Here is a tiny trained network, its code and every weight. The questions are about switching its units off for an input and a class, where a switched-off unit gives its printed mean instead of its output.

import numpy as np


def w(rows, s, z=0):
    codes = np.array(rows[::2]) - 128.0
    scale = np.full(codes.shape[1], s)
    scale[-1] = z or s
    return codes * scale


def norm(h):
    return h / np.sqrt((h * h).mean(-1, keepdims=True) + 1e-5)


def f(y):
    return np.maximum(y, 0)


def log_softmax(a):
    a = a - a.max(-1, keepdims=True)
    return a - np.log(np.exp(a).sum(-1, keepdims=True))


def net(x, mask):
    res = np.array(x, float).reshape(1, 2) / 4 @ E
    u = 0
    for l in range(2):
        y = f(norm(res) @ A[l][:, :-1].T + A[l][:, -1])
        res = res + np.where(mask[u : u + 8], y, B[l][:, -1]) @ B[l][:, :-1]
        u += 8
    return log_softmax(norm(res)[-1] @ U[:, :-1].T + U[:, -1])


A, B = {}, {}
E = w([
[137,4,169,125,124,100,146],'x0',
[61,116,74,57,159,14,157],'x1',
],0.0032)
A[0] = w([
[102,63,61,86,140,88,185,209],'0.n0',
[153,213,106,106,101,253,107,68],'0.n1',
[85,225,113,88,132,44,86,9],'0.n2',
[133,63,153,132,46,174,115,133],'0.n3',
[199,85,155,46,90,127,132,4],'0.n4',
[133,109,174,95,71,178,159,89],'0.n5',
[166,244,140,130,71,154,58,60],'0.n6',
[109,171,165,116,237,194,88,228],'0.n7',
],0.0041,0.00038)
B[0] = w([
[112,120,199,188,184,218,113,241],'0.n0',
[118,4,122,127,174,95,211,254],'0.n1',
[160,202,158,124,32,113,213,228],'0.n2',
[115,212,104,40,75,69,69,202],'0.n3',
[227,239,126,195,137,177,57,174],'0.n4',
[101,118,77,97,53,75,161,172],'0.n5',
[99,72,192,142,178,137,79,242],'0.n6',
[48,160,159,126,177,75,104,188],'0.n7',
],0.0039,0.0037)
A[1] = w([
[142,70,111,215,57,112,66,77],'1.n0',
[93,95,125,130,198,97,147,217],'1.n1',
[215,153,111,97,1,153,42,128],'1.n2',
[111,133,128,100,156,92,59,220],'1.n3',
[136,175,141,162,172,207,186,192],'1.n4',
[119,77,152,212,240,181,114,250],'1.n5',
[249,117,111,121,54,121,102,162],'1.n6',
[171,246,145,106,99,110,229,168],'1.n7',
],0.0049,0.0014)
B[1] = w([
[164,224,27,95,84,132,174,167],'1.n0',
[126,106,114,215,169,211,2,198],'1.n1',
[170,13,40,74,208,212,141,192],'1.n2',
[135,147,199,218,96,138,129,154],'1.n3',
[90,91,110,121,133,77,98,182],'1.n4',
[70,148,142,148,150,66,108,254],'1.n5',
[100,121,82,102,197,169,187,177],'1.n6',
[214,149,135,89,38,122,138,198],'1.n7',
],0.004,0.0062)
U = w([
[48,58,216,231,246,83,17,203],'0',
[205,215,176,62,26,58,172,108],'1',
[238,15,2,38,218,246,165,4],'2',
],0.0058,0.0023)

Each question gives the input, the list of numbers given to net, and the class t.
The units are the neurons (one row each of A and B). Each row of codes is followed by its name. A weight is (code - 128) times the scale printed after its matrix; where a second scale follows, it is the last column's (A, B and U).
mask holds one flag per neuron, layer by layer. A switched-off neuron (its flag False) gives its mean, the last column of its row in B, instead of its output. The means were averaged over made-up inputs and are rounded, as every weight is.
A unit's drop is (log p(t) with every unit on - log p(t) with that unit switched off) / (log p(t) with every unit on - log p(t) with every unit switched off).
The circuit of an input: a set's keep is (log p(t) with only the set's units on - log p(t) with every unit switched off) / (log p(t) with every unit on - log p(t) with every unit switched off). Starting from the 12 units with the biggest drops (on a tie, the unit counted first), units are removed one at a time, each time the one whose removal leaves the highest keep (on an exact tie, the one counted first), for as long as the keep stays at least 0.8.
units of the circuit, in order: the units of the circuit, biggest drop first
k most important neurons: the k neurons with the biggest drops, biggest first
drop of u: that unit's drop, to one decimal
input [-3,1], class 1: units of the circuit, in order	[0.n2]
input [-1,7], class 1: units of the circuit, in order	[0.n2, 1.n7]
input [0,4], class 1: 3 most important neurons	[0.n2, 0.n6, 0.n1]
input [1,-8], class 2: 3 most important neurons	[0.n0, 0.n3, 0.n5]
input [-7,1], class 1: 4 most important neurons	[0.n2, 1.n7, 0.n0, 1.n5]
input [0,3], class 1: 2 most important neurons	[0.n2, 0.n6]
input [-1,6], class 1: drop of 0.n2	2.3
input [5,-6], class 2: drop of 1.n3	0.0
input [-1,3], class 1: drop of 0.n2	1.1
input [1,0], class 2: drop of 1.n2	0.1
